Here is a tiny trained network, its code and every weight. The questions are about switching its units off for an input and a target symbol, where a switched-off unit gives its printed mean instead of its output.

import numpy as np


def w(rows, s, z=0):
    codes = np.array(rows[::2]) - 128.0
    scale = np.full(codes.shape[1], s)
    scale[-1] = z or s
    return codes * scale


def norm(h):
    return h / np.sqrt((h * h).mean(-1, keepdims=True) + 1e-5)


def f(y):
    return y / 2 * (1 + np.tanh(0.7978845608 * (y + 0.044715 * y**3)))


def softmax(a):
    e = np.exp(a - a.max(-1, keepdims=True))
    return e / e.sum(-1, keepdims=True)


def log_softmax(a):
    a = a - a.max(-1, keepdims=True)
    return a - np.log(np.exp(a).sum(-1, keepdims=True))


def net(x, mask):
    ids = ['αγηθλμξστφψω'.index(c) for c in x.split()]
    T = len(ids)
    res = E[ids] + P[:T]
    u = 0
    for l in range(3):
        r = norm(res)
        for j in range(3):
            rows = slice(2 * j, 2 * j + 2)
            q, k, v = (r @ M[l][rows].T for M in (Q, K, V))
            z = softmax(np.where(np.tri(T) > 0, q @ k.T / 2**0.5, -1e9)) @ v
            o = O[l][rows]
            res = res + np.where(mask[u + j], z, o[:, -1]) @ o[:, :-1]
        u += 3
        y = f(norm(res) @ A[l][:, :-1].T + A[l][:, -1])
        res = res + np.where(mask[u : u + 4], y, B[l][:, -1]) @ B[l][:, :-1]
        u += 4
    return log_softmax(norm(res)[-1] @ U[:, :-1].T + U[:, -1])


Q, K, V, O, A, B = {}, {}, {}, {}, {}, {}
E = w([
[99,45,130,155],'α',
[36,157,36,103],'γ',
[64,165,20,104],'η',
[173,112,236,111],'θ',
[43,113,158,156],'λ',
[191,103,211,65],'μ',
[102,133,95,218],'ξ',
[115,42,151,194],'σ',
[117,152,51,222],'τ',
[44,105,160,171],'φ',
[118,70,251,79],'ψ',
[112,129,93,58],'ω',
],0.019)
P = w([
[2,146,22,10],'0',
[37,132,30,61],'1',
[60,122,41,103],'2',
[101,60,80,151],'3',
[102,79,89,159],'4',
[111,74,111,176],'5',
[100,102,113,174],'6',
[98,116,125,175],'7',
[105,124,134,177],'8',
[102,141,142,178],'9',
[106,155,151,178],'10',
[108,174,163,176],'11',
[94,198,190,171],'12',
[84,218,198,172],'13',
],0.006)
Q[0] = w([
[175,79,159,139],'L0H1',
[152,138,176,136],'L0H1',
[220,152,126,19],'L0H2',
[68,148,66,104],'L0H2',
[54,86,104,252],'L0H3',
[254,144,139,202],'L0H3',
],0.0083)
K[0] = w([
[194,65,165,176],'L0H1',
[231,207,144,222],'L0H1',
[118,160,119,153],'L0H2',
[133,216,194,41],'L0H2',
[95,103,188,255],'L0H3',
[212,156,174,154],'L0H3',
],0.0069)
V[0] = w([
[48,128,54,120],'L0H1',
[129,106,115,204],'L0H1',
[128,183,109,112],'L0H2',
[55,83,185,69],'L0H2',
[129,250,160,2],'L0H3',
[199,43,102,102],'L0H3',
],0.008)
O[0] = w([
[127,122,109,241,214],'L0H1',
[120,236,157,14,95],'L0H1',
[90,2,193,123,102],'L0H2',
[91,125,63,130,253],'L0H2',
[162,135,176,190,84],'L0H3',
[59,239,170,210,133],'L0H3',
],0.0055,0.0048)
A[0] = w([
[227,119,171,126,236],'L0N1',
[196,154,188,220,122],'L0N2',
[172,56,174,79,252],'L0N3',
[131,106,46,2,164],'L0N4',
],0.0079,0.0029)
B[0] = w([
[82,146,18,116,209],'L0N1',
[65,97,3,139,156],'L0N2',
[31,167,51,167,255],'L0N3',
[81,123,199,216,244],'L0N4',
],0.011,0.0025)
Q[1] = w([
[248,6,78,222],'L1H1',
[184,66,157,88],'L1H1',
[88,189,158,168],'L1H2',
[107,134,254,65],'L1H2',
[118,67,218,80],'L1H3',
[61,150,133,146],'L1H3',
],0.0073)
K[1] = w([
[197,65,142,143],'L1H1',
[162,84,119,142],'L1H1',
[157,65,118,248],'L1H2',
[85,140,32,182],'L1H2',
[78,57,125,101],'L1H3',
[169,85,211,171],'L1H3',
],0.011)
V[1] = w([
[94,184,157,56],'L1H1',
[250,107,148,109],'L1H1',
[49,75,93,65],'L1H2',
[202,131,181,142],'L1H2',
[137,177,237,235],'L1H3',
[254,208,75,104],'L1H3',
],0.0082)
O[1] = w([
[111,94,40,138,105],'L1H1',
[120,239,22,87,14],'L1H1',
[75,218,201,134,186],'L1H2',
[145,112,197,156,60],'L1H2',
[232,28,3,192,136],'L1H3',
[9,104,181,212,5],'L1H3',
],0.0051,0.013)
A[1] = w([
[156,97,216,67,201],'L1N1',
[57,185,164,40,2],'L1N2',
[252,107,132,127,210],'L1N3',
[80,235,132,160,108],'L1N4',
],0.011,0.0022)
B[1] = w([
[255,42,120,99,254],'L1N1',
[130,96,158,195,187],'L1N2',
[228,242,147,117,248],'L1N3',
[136,171,226,121,182],'L1N4',
],0.0087,0.0035)
Q[2] = w([
[37,160,129,92],'L2H1',
[179,98,140,110],'L2H1',
[158,135,1,53],'L2H2',
[160,58,91,201],'L2H2',
[52,126,53,196],'L2H3',
[146,196,91,55],'L2H3',
],0.0096)
K[2] = w([
[113,148,61,175],'L2H1',
[114,27,90,56],'L2H1',
[54,236,10,185],'L2H2',
[176,170,123,143],'L2H2',
[199,175,146,193],'L2H3',
[88,179,3,146],'L2H3',
],0.011)
V[2] = w([
[69,2,138,137],'L2H1',
[106,134,72,190],'L2H1',
[194,67,154,119],'L2H2',
[148,169,92,116],'L2H2',
[114,49,236,55],'L2H3',
[165,71,131,14],'L2H3',
],0.0083)
O[2] = w([
[63,118,168,117,255],'L2H1',
[187,132,139,230,148],'L2H1',
[1,30,145,172,153],'L2H2',
[126,138,212,62,97],'L2H2',
[150,77,83,9,177],'L2H3',
[73,224,101,134,135],'L2H3',
],0.0061,0.0075)
A[2] = w([
[232,28,253,132,2],'L2N1',
[97,213,77,106,133],'L2N2',
[220,27,15,207,112],'L2N3',
[31,94,107,192,53],'L2N4',
],0.0061,0.0038)
B[2] = w([
[111,152,148,82,219],'L2N1',
[70,166,149,143,153],'L2N2',
[70,161,98,54,255],'L2N3',
[199,254,125,154,227],'L2N4',
],0.012,0.0025)
U = w([
[57,7,109,131,132],'α',
[107,111,203,27,196],'γ',
[239,139,140,92,255],'η',
[70,180,227,98,63],'θ',
[101,153,160,92,27],'λ',
[71,179,201,109,83],'μ',
[121,142,145,140,102],'ξ',
[92,171,167,117,103],'σ',
[170,87,103,228,163],'τ',
[113,149,141,117,87],'φ',
[111,142,134,121,76],'ψ',
[115,184,6,62,123],'ω',
],0.011,0.0047)

Each question gives the input, a string of symbols that net reads in full, and the target symbol t.
The units are the heads (2 rows each of Q, K, V and O) and the neurons (one row each of A and B). Each row of codes is followed by its name. A weight is (code - 128) times the scale printed after its matrix; where a second scale follows, it is the last column's (O, A, B and U).
mask holds one flag per unit, layer by layer, with each layer's heads first. A switched-off unit (its flag False) gives its mean, the last column of its rows in O or B, instead of its output. The means were averaged over made-up inputs and are rounded, as every weight is.
A unit's drop is (log p(t) with every unit on - log p(t) with that unit switched off) / (log p(t) with every unit on - log p(t) with every unit switched off).
The circuit of an input: a set's keep is (log p(t) with only the set's units on - log p(t) with every unit switched off) / (log p(t) with every unit on - log p(t) with every unit switched off). Starting from the 12 units with the biggest drops (on a tie, the unit counted first), units are removed one at a time, each time the one whose removal leaves the highest keep (on an exact tie, the one counted first), for as long as the keep stays at least 0.8.
circuit, biggest first: the units of the circuit, biggest drop first
unit that matters most: the unit with the biggest drop
k most important neurons: the k neurons with the biggest drops, biggest first
drop of u: that unit's drop, to one decimal
input ω λ σ γ σ ω μ ω ω φ, target α: 2 most important neurons	(L0N3; L0N1)
input θ ω ω ω λ ω θ γ ω ξ, target ω: circuit, biggest first	(L2N3; L0H3)
input μ ω θ ω ω ω μ ψ τ ω τ σ, target α: unit that matters most	L2H2
input ω ω τ ω γ θ σ μ τ ω φ, target α: 2 most important neurons	(L0N3; L1N3)
input μ α λ τ ξ ω ξ ω φ ω θ θ φ, target γ: circuit, biggest first	(L0H3; L0N3; L0N4)
input ψ θ η ω σ ω, target γ: 3 most important neurons	(L0N3; L0N1; L0N2)
input λ α ω θ σ ω θ η τ λ, target γ: circuit, biggest first	(L0N3; L0H3; L0N4)
input φ τ ω ω λ α ξ σ ω ω ω ω τ, target ω: 4 most important neurons	(L2N3; L0N1; L0N2; L0N3)
input λ α ω γ σ ω γ λ ω ψ θ, target ω: circuit, biggest first	(L0N1; L0N2)
input ω φ σ τ τ η τ λ θ, target τ: circuit, biggest first	(L0N1; L2H3; L0N2)
input μ γ ω μ ω ω α τ ω θ σ τ θ, target τ: 2 most important neurons	(L0N2; L0N1)
input γ α η α θ ω, target α: circuit, biggest first	(L0N4; L1N3)
input μ σ ξ η σ ω λ μ μ ω μ τ ω, target η: circuit, biggest first	(L0N3; L0H3; L1N1)
input ω ω ψ σ λ τ ω η μ, target ω: circuit, biggest first	(L0N1; L0N3)
input τ ω η θ α ω τ ω μ ω α, target γ: 3 most important neurons	(L0N1; L0N2; L0N3)
input θ θ ξ ω θ ω τ, target ω: circuit, biggest first	(L2N3)
input σ μ θ σ μ ω τ σ γ μ ω ω τ λ, target α: 3 most important neurons	(L0N3; L1N3; L0N2)
input σ ξ ω ω ξ λ ω θ ξ σ, target γ: 3 most important neurons	(L0N1; L0N4; L0N2)
input ω ω ω τ η μ λ μ ω, target η: 3 most important neurons	(L0N3; L0N1; L1N3)
input ω θ ω ω θ θ σ η ω μ μ ψ, target α: unit that matters most	L0H1
input α η θ ξ σ θ σ μ φ ω ω, target γ: 3 most important neurons	(L0N3; L0N4; L0N1)
input ψ θ ω γ μ σ ξ ω σ θ α ξ μ, target τ: 4 most important neurons	(L0N3; L0N1; L1N2; L1N1)
input ω ω ψ ω ω γ μ σ γ α ω θ η λ, target α: 2 most important neurons	(L0N3; L0N1)
input η σ ψ, target α: 2 most important neurons	(L0N3; L1N2)
input ω ω ω σ ξ θ ξ θ σ σ τ ψ λ σ, target η: 3 most important neurons	(L0N1; L0N4; L0N2)
input τ ω ω ω φ σ γ μ η μ λ ω λ, target γ: drop of L0N4	0.5
input φ μ μ ω η α ω η ω θ ω τ ω α, target γ: drop of L0N4	0.6
input ω α ψ γ γ η η θ μ θ η ω σ, target α: drop of L0N3	0.0
input ω φ λ ω ω θ, target ω: drop of L0N2	0.3
